Below are the code and all the weights of a small trained network. Each question names an input and a target symbol and asks about switching units off, where a switched-off unit gives its printed mean instead of its output.

import numpy as np


def w(rows, s, z=0):
    codes = np.array(rows[::2]) - 128.0
    scale = np.full(codes.shape[1], s)
    scale[-1] = z or s
    return codes * scale


def f(y):
    return y / 2 * (1 + np.tanh(0.7978845608 * (y + 0.044715 * y**3)))


def softmax(a):
    e = np.exp(a - a.max(-1, keepdims=True))
    return e / e.sum(-1, keepdims=True)


def log_softmax(a):
    a = a - a.max(-1, keepdims=True)
    return a - np.log(np.exp(a).sum(-1, keepdims=True))


def net(x, mask):
    ids = ['βδεηθμξπφψ'.index(c) for c in x.split()]
    T = len(ids)
    res = E[ids] + P[:T]
    r = res
    for j in range(2):
        rows = slice(2 * j, 2 * j + 2)
        q, k, v = (r @ M[0][rows].T for M in (Q, K, V))
        z = softmax(np.where(np.tri(T) > 0, q @ k.T / 2**0.5, -1e9)) @ v
        o = O[0][rows]
        res = res + np.where(mask[j], z, o[:, -1]) @ o[:, :-1]
    y = f(res @ A[0][:, :-1].T + A[0][:, -1])
    res = res + np.where(mask[2:18], y, B[0][:, -1]) @ B[0][:, :-1]
    return log_softmax(res[-1] @ U[:, :-1].T + U[:, -1])


Q, K, V, O, A, B = {}, {}, {}, {}, {}, {}
E = w([
[142,80,105],'β',
[144,74,78],'δ',
[173,84,136],'ε',
[195,81,113],'η',
[167,75,154],'θ',
[84,73,68],'μ',
[136,80,129],'ξ',
[250,92,181],'π',
[98,78,125],'φ',
[247,89,224],'ψ',
],0.012)
P = w([
[143,94,92],'0',
[120,146,157],'1',
[137,79,136],'2',
[126,144,93],'3',
[129,175,78],'4',
[134,64,146],'5',
[154,129,105],'6',
[93,203,203],'7',
[132,43,171],'8',
[174,148,65],'9',
[122,187,3],'10',
],0.024)
Q[0] = w([
[92,109,211],'H0',
[149,5,126],'H0',
[175,107,136],'H1',
[117,159,122],'H1',
],0.021)
K[0] = w([
[176,125,50],'H0',
[142,8,114],'H0',
[148,114,41],'H1',
[96,153,103],'H1',
],0.018)
V[0] = w([
[5,117,74],'H0',
[167,153,62],'H0',
[127,83,141],'H1',
[95,112,170],'H1',
],0.018)
O[0] = w([
[3,89,48,4],'H0',
[174,145,29,57],'H0',
[87,91,201,249],'H1',
[190,104,196,18],'H1',
],0.012,0.004)
A[0] = w([
[108,149,129,142],'N0',
[135,78,108,86],'N1',
[108,166,84,101],'N2',
[155,103,174,144],'N3',
[90,138,99,191],'N4',
[74,222,156,227],'N5',
[136,99,103,100],'N6',
[110,158,94,97],'N7',
[164,168,138,11],'N8',
[112,128,176,174],'N9',
[171,55,107,96],'N10',
[4,129,107,74],'N11',
[115,188,127,139],'N12',
[114,90,167,65],'N13',
[90,172,169,177],'N14',
[164,182,52,219],'N15',
],0.017,0.012)
B[0] = w([
[190,104,159,133],'N0',
[140,139,209,157],'N1',
[116,99,87,160],'N2',
[109,166,79,254],'N3',
[106,76,124,210],'N4',
[165,64,194,192],'N5',
[150,107,183,142],'N6',
[123,98,88,147],'N7',
[92,108,2,159],'N8',
[157,97,90,206],'N9',
[146,147,202,192],'N10',
[220,160,100,225],'N11',
[171,116,173,148],'N12',
[85,164,114,169],'N13',
[234,63,113,158],'N14',
[26,183,133,254],'N15',
],0.0095,0.011)
U = w([
[77,104,105,86],'β',
[12,120,46,152],'δ',
[139,164,161,169],'ε',
[62,233,142,179],'η',
[176,127,206,99],'θ',
[111,63,38,167],'μ',
[85,43,228,163],'ξ',
[125,179,58,126],'π',
[162,14,107,143],'φ',
[173,122,75,2],'ψ',
],0.011,0.0053)

Each question gives the input, a string of symbols that net reads in full, and the target symbol t.
The units are the heads (2 rows each of Q, K, V and O) and the neurons (one row each of A and B). Each row of codes is followed by its name. A weight is (code - 128) times the scale printed after its matrix; where a second scale follows, it is the last column's (O, A, B and U).
mask holds one flag per unit, heads first, then neurons. A switched-off unit (its flag False) gives its mean, the last column of its rows in O or B, instead of its output. The means were averaged over made-up inputs and are rounded, as every weight is.
A unit's drop is (log p(t) with every unit on - log p(t) with that unit switched off) / (log p(t) with every unit on - log p(t) with every unit switched off).
The circuit of an input: a set's keep is (log p(t) with only the set's units on - log p(t) with every unit switched off) / (log p(t) with every unit on - log p(t) with every unit switched off). Starting from the 12 units with the biggest drops (on a tie, the unit counted first), units are removed one at a time, each time the one whose removal leaves the highest keep (on an exact tie, the one counted first), for as long as the keep stays at least 0.8.
units of the circuit, in order: the units of the circuit, biggest drop first
top k neurons: the k neurons with the biggest drops, biggest first
which heads matter: for each layer, one digit per head in row order, 1 if its drop is at least 0.15 and else 0, layers parted by /
input δ δ η π θ, target δ: top neuron : [N15]
input δ π δ μ β δ μ δ η μ η, target δ: which heads matter : 01
input β η η δ η θ ε μ θ φ φ, target μ: which heads matter : 11
input η φ μ δ μ φ μ, target φ: units of the circuit, in order : [H0; N15; N11; N3]
input δ π ε μ δ, target π: top 3 neurons : [N8; N3; N15]
input δ θ δ π δ, target θ: which heads matter : 10
input δ π φ η, target φ: units of the circuit, in order : [H0; N15]
input ξ η π μ δ δ δ φ, target δ: which heads matter : 11
input η δ ψ ε β, target δ: which heads matter : 11
input β δ η δ ε, target δ: units of the circuit, in order : [H0; N15; N11]
input η θ δ δ π δ δ δ, target π: units of the circuit, in order : [H0; N8]
input δ η δ φ φ π δ ε, target φ: units of the circuit, in order : [N5; H0; N14]
input μ θ δ φ, target φ: which heads matter : 00
input φ δ φ δ μ μ ε θ δ δ ε, target θ: which heads matter : 10
input η ε β δ φ δ η η η η φ, target η: units of the circuit, in order : [N15; H0]
input η θ θ, target θ: top 4 neurons : [N15; N10; N8; N4]
input π φ η η δ π δ δ η η, target η: which heads matter : 11
input η δ δ δ ξ, target δ: which heads matter : 11
input δ φ η η, target φ: which heads matter : 11
input ψ η π ε ψ ξ δ δ π θ ε, target δ: which heads matter : 01
input δ δ β δ δ δ η, target η: which heads matter : 01
input ε δ ξ δ δ η φ δ, target δ: units of the circuit, in order : [H0]
input ψ ξ δ η η, target ξ: which heads matter : 10
input μ β η, target θ: units of the circuit, in order : [H0; N10]
input δ φ μ ε δ η δ η η β φ, target η: top 4 neurons : [N15; N11; N4; N9]
